Each row has two labels, one from each of two sets.
[  2   0   5  14   4   0   1  -3  -3  -4 -10  12  -4  -3   5   0   8   3
  -3  -7  -9  -6  -3  -8   8   1   2   9   2  -3   1   0   4  -2   2  18
  -2  -5  -1   5  -4  -8   1  13   9  -5  -4   2   0  -3   2   9   3   7
   5  19 -12   1  -1   5  -4  -4   1  -3   0   0  14  -5   1  -6   0  -7
  -4   6  -2   0  -5   3   0   5  -3  -5  -5 -11   0 -13   7   4  -1   3
  -2  -6   0   2  17   2   2  -6  -8  11   4  -7   5   0  -5  -3   1  -1
  -5  -2  -8  -4 -13  -6  -8   6   3   1  -2   0   6   6  -3   1  -4  -9
   7   0  -4  -4   1  -2   0  10  12  -5  -2  -7   0   4   0   8  -8   4
   6  11  -4  -6   2 -10   5 -12 -11   3  -1   6  -4  -5  -1  -4  -8  -7
  -1   5   2   2   7  -6   1  -2  13  -2  -6  -3  -1  -5   1   5  -5  -9
  18   9   8 -12   1  -3  -2  11  -2   4  -1  -3  15  -3  -8] : K & gumun
[ 17 -13   0   1 -10  16  -2 -12   1  -4  -5  15  -9 -11  -7  16  -3   5
  -5 -31  -7  -9  -2   1  -5   3   6   5   1  -1   3  -6  -5  -3  -4  -9
   3 -13   3  17  -4  10  -5  21  -5  -5  -4  14  17   3   2  30  -3  -9
   9  11 -17   8  -5  10   4  -5 -13  -4  -9   0  11  -8  -3  -1  -4  -4
   5   8 -11 -11   3  -8   1   6  -9  10   9   4   4  -7  19 -20   0   1
   7 -16   5  -6   9  13   1  -9 -29   9  12   2  -4   9   5 -11   7   5
   1   0  -3  -7   2 -20  -9   6 -20   3   5   9  13  -5  -9 -16   2 -22
   4  -2  -6 -10   4  -4   9  -4   7  -8 -11  -3   6   2  -3  10  -6  -1
   2  17   0   3  -4 -16   7  -6  -5   1  -1   4   2  19  -3  -1  -8   7
   2  13   4  -6  -3  -1  14   0  11  15  -3  -1  -8  -9 -19  10  10 -10
  20   5   9 -15  -4   0   8  13  13   9  -6  -6   1 -15  19] : F & zira
[ 20 -19   7   1   1   4  -7  -6   8  -2   3  11 -17  -4   8   1  -8  15
  -5 -20 -17 -11 -13  -2 -13   2  -6   0  -2  -9   5   6  -7  -4  -4 -11
   4 -19  -1  -1  -2   7  -5  55  -6  -3 -10   8  14   6   0  27  -2  -6
   8  20  -2   4  -8   9  10  -8 -17   1  -2 -15  19  -5  -5  -6   6  -8
   2   0 -16 -10   8  -2  10  12 -19  14   9   6   0  -5  10 -24   5  -3
   8  -1   4   7  14   9   3   7 -21   6   9  -8   3 -10  13  -3   5   1
   8   0  -3 -17   5 -15  -3   8 -14   1   3  15  19  12 -14 -11  11 -15
   7   8  -6  -6   7  -2   8  -9  10 -16 -11 -15   4   3  -6   4 -11   0
   0  21  -7  -2  -8 -11   7   6  -8   7  -1  14   0   0  -8   7  -8   4
   4  14  11  -5 -15  -1  10   1  12  14   2   6  -6  -4 -11 -10  24 -17
  13  13   2 -13  -6   9   2   7   4   4  -5  -7   5  -4  24] : K & zira
[  2 -19  -7   5  -6   8  -7 -19  17  -2  -7   9  -9  -7  -5  15  -4  10
   1 -16 -17   1   0  -5  -7   2  -3   3   4  -9  12   8 -13   0  -6 -15
   8 -15   6  10   0   8  -2  13 -14   6 -13  10  12   5   4  37  -5 -12
  19   8 -15   7   1  11   6  -4  -9  -5 -10  -4   8  -7  -7  -9 -12  -9
   6  -3 -14  -6   5 -14   3   9 -14  16  17  22   4   4  13 -25   0  -8
   4 -11   8  -5  11  10  -5   6 -15  -2   8  -2  -2  -6   5  -5   6   8
  11   2  -8 -14   8 -17   0   0 -21   1  11  10  10  -1 -12 -23   6 -26
   3   3  -1 -17   6  -4   3 -14  -2  -7 -10  -3   2 -11  -1   7   1  -2
  -4  21  -7   6 -10  -3   9   7   0  -6  -9   5   2  -2   0  -1  -8  13
   6   7   0  -4 -13   3  19   5   7  16  -3   5 -10  -4 -16   2  18 -17
  -4   0   4   1  -6   0   9   6  10  -4  -7  -7  10 -10  17] : K & zira
[ 17  -8  -1   5   0  -8 -10  -4  -1   3   1   8 -10 -20  -2   8  -7   6
 -16 -26 -15   0  -5   7 -10  -1  -2   4  -3  -5   0 -13  -4  -4  -5  -6
   6 -12   2  15  -9   0   5   7 -12 -14 -10   7   6  -2   7  20   1  -4
   6  12  -8   6  -5  19   6   0   3  -4 -11  -9  10 -11  -5  -8  -1 -11
  -3   9 -20  -2   5  -6  -2   6  -6  22   6   8  -5 -12  12 -18   5   3
   1  -5   8   1   3   6   6   0 -22   3  10  -2   1  -2   6  -2   6  -4
  10  -1  -4  -6   4  -8  -5  10 -16   6  -2  12  10   8 -12 -17   4 -16
   0  -7  -6  -9  14  -4  -2   6  13  -6 -13  -7   4   7  -3   8  -5  -1
   6  28  -9   6 -12  -5   5 -10 -12  -4  -6  14   9   7   6  -2 -11  10
  -9  15  -1 -16  -6  -6   0   2   6  18   2   5   1   3  -5  -1  25 -10
   9   8   9  -5   3  -2   5  10  12   7  -5  -2   8 -13  10] : K & zira
[ 11 -14   4  -2 -10  14  -8 -15  10  -7  -2   8  -7  -1   3   7  -1   7
  -3 -17 -26 -16   0  -5  -4   0   2   8   3  -9  15  -8 -10  -1 -14 -23
   5 -17   8  18  -3   8   3  28  -2  -1 -13  15   6  14  11  40  -6  -5
   9   6 -18  13  -1  18  -1  -2 -19  13 -19 -10  14  -4   2 -11 -14  -3
   6  -1 -18 -16   6  -8   3   8 -39   9   9   3  12  -3  20 -24   3  -5
   4 -16  15   1  19   3  -2  -8 -31  10  12   1  10  -3  10  -5  -2   5
   7   8 -10 -16  -2 -15  -2  -4  -8   3   7   9  23   0 -12 -16   0 -31
  -1   6  -5 -13  14  -2   9 -20  14 -19 -12 -12  -2   4   3  14  -2  -1
   5  31  -6   1 -11 -26   8   6  -8   0  -6   3   1   4  -6 -21 -21  10
  14  17  -2  -5 -12   2  26   1  19   4 -14   0 -11  16 -10   7   9 -23
  28   2   9 -10  -8   1  17  12   9  10 -10 -10  13  -8  20] : K & zira
[ 10 -12   6   2  -6   8  -6  -1   5  -1  -5  13 -15  -7 -11  15  -4  12
 -20 -39   2 -10  -8  -5  -5   6   1   6 -11   1   4  -9   1   2   2 -18
  -1 -11   4  17   0   2   2  16  -5 -12  -9   9  15  14  19  17  -4 -10
  10  13 -19  19  13  16  -1  -6 -23   5 -17 -14  -3 -12   8 -11  -3  -1
  -6  11 -17  -5  15  -8  -9  20 -12   9   8  13   0 -10  15 -21  -3  -8
  -4 -13  19   2   1   9   5 -18 -32   7   9  -6  -2   8   3  -8   1  -6
   2   6   4   3   5 -15   5  10 -17  -6   4  11  17 -17  -6 -12   2 -17
   8  -1  -1 -19  11  -5  15 -11   6 -12  -8 -10   2  -7   0  19  -3   1
   1  14  -4   6  -5 -14   2  11  -2  -7  -3   1   1   0   0   0   1  14
  -1  19   7  -6  -5   4  15   1  -3   9   9  -6  -6   1 -13   9  25  -9
  17  -7  10 -19  -4   0   7  14  17   3  10  -4  19 -15   3] : K & zira
[ 13 -13   0   0 -10   5 -11 -23   8  -2  -8   7  -1 -16  -5   9  -4   3
  -2 -17 -14  -1  -1  -3  -9   1   2   3   6   2   6  -9 -13  -6  -7  -5
   3 -16   2  21  -6   8   2  15  -9  -1  -8  13   9   4   8  36  -2  -1
  13   3 -23   1  -4  22   2  -8 -11   1 -15   2  10  -6  -9  -7 -14 -15
  -1  -2 -14  -9  -2  -6  -1   6  -7  10   6  19  -7   3  15 -26  12  -1
   1 -15  12  -4   9  14  -3  -6 -20   6  26  -2  -3  -5   2  -2   3   3
   7  -2   0 -11   0  -6  -5   0 -17   2   6  10  10   0 -11 -19  -1 -31
   9  -8  -3 -16   7  -5   8  -6   6  -6 -14 -10   5   7  -6  14  -2   8
  10  26 -10   0  -8 -14  11   1  -2  -7  -1  -3  11   1  -4  -2 -11   8
   4   8   0   0 -10  -2  14   3   9  11 -10   3  -7   4 -20   7  13 -15
  17   3  13  -4  -3   1  12  15  15  13  -6  -6  19 -11  12] : F & zira
[  4   3   3 -14   7   4  -7  11  -5   0 -12  14  -5   3   4 -12   3  28
 -21 -20 -21 -21   7 -12   7  -5   6   1  -8   0  -4  -7   7   0 -10   3
   0  13   7  14  -2  -9  11  20  23 -10  -4   4  -1  -3   8  -5   2   5
   1   7   7  10  -9  15  -2  -4 -18  10   4  -7  20  -6  12  -7  22  -5
 -27  20  -8 -11  -6   0  -3  -5   9 -16 -11 -20 -13 -33  12  -9 -11  -8
   9  -7   2   6  19 -10   4 -26  -5  15   4 -14  -2   1  -1   1   2   2
   7  -4   7  -9  -3  -5  -6  14  15  13 -13  -1   8   2   6   0  -5   2
  -1 -10 -10  -6   9   0  -7  19  25 -19 -10 -11  -3   6  12  13 -10   6
  -5  11 -10  -9  -5 -24  -2 -23 -21  14  -1   5  -1  -2  -5 -13  -3  -6
  13  17  -8  -3   5  -3  -5  -9  11   0  -7  -2   7  -6  13  -3  -3  -8
  25  18  11 -17   7   3   0  12   1   0  -8   0  16   8   3] : K & gumun
[ 18 -14   5   7  -5   7  -1 -13  10  -2  -1  17 -17 -10  -2   8  -2   8
 -10 -33  -9  -4  -9   6  -6  -8  -4  10 -10   3   4 -18  -7   0   3 -10
   3  -9   2  10   3   3  -8  13  -5  -5 -13   8   7  -5   2  28  -2 -10
  11  16  -6   6   6  11   6   2 -16  -7 -15  -5   4  -8  -3  -7 -12   3
  10   2 -12 -10  11  -7  -5  24 -18  20   9  17   5 -16  10 -24   0  -6
   7 -10   2 -11  -3  16   2  -8 -35   6  16 -10  -2   1   9  -5  -1  -6
  -8  -4  -4  -2   6 -18  -2   3 -22  -8   8  18  19 -13  -5 -13   0 -13
  24   2  -5 -17  11 -10  20 -16   5  -7  -7 -16   6   3  -5   8   0  -6
   4  20  -4   5  -3  -4   5  12  -6  -5  -4   2   5  -2   7  -2  -5   4
  -2  20   5  -2  -6   2   6   6   3   9  -1  -5 -11 -11 -21   8  24 -12
   7  -2  15 -30  -5   4   0   9  10   5  -2  -2   5  -8  11] : F & zira
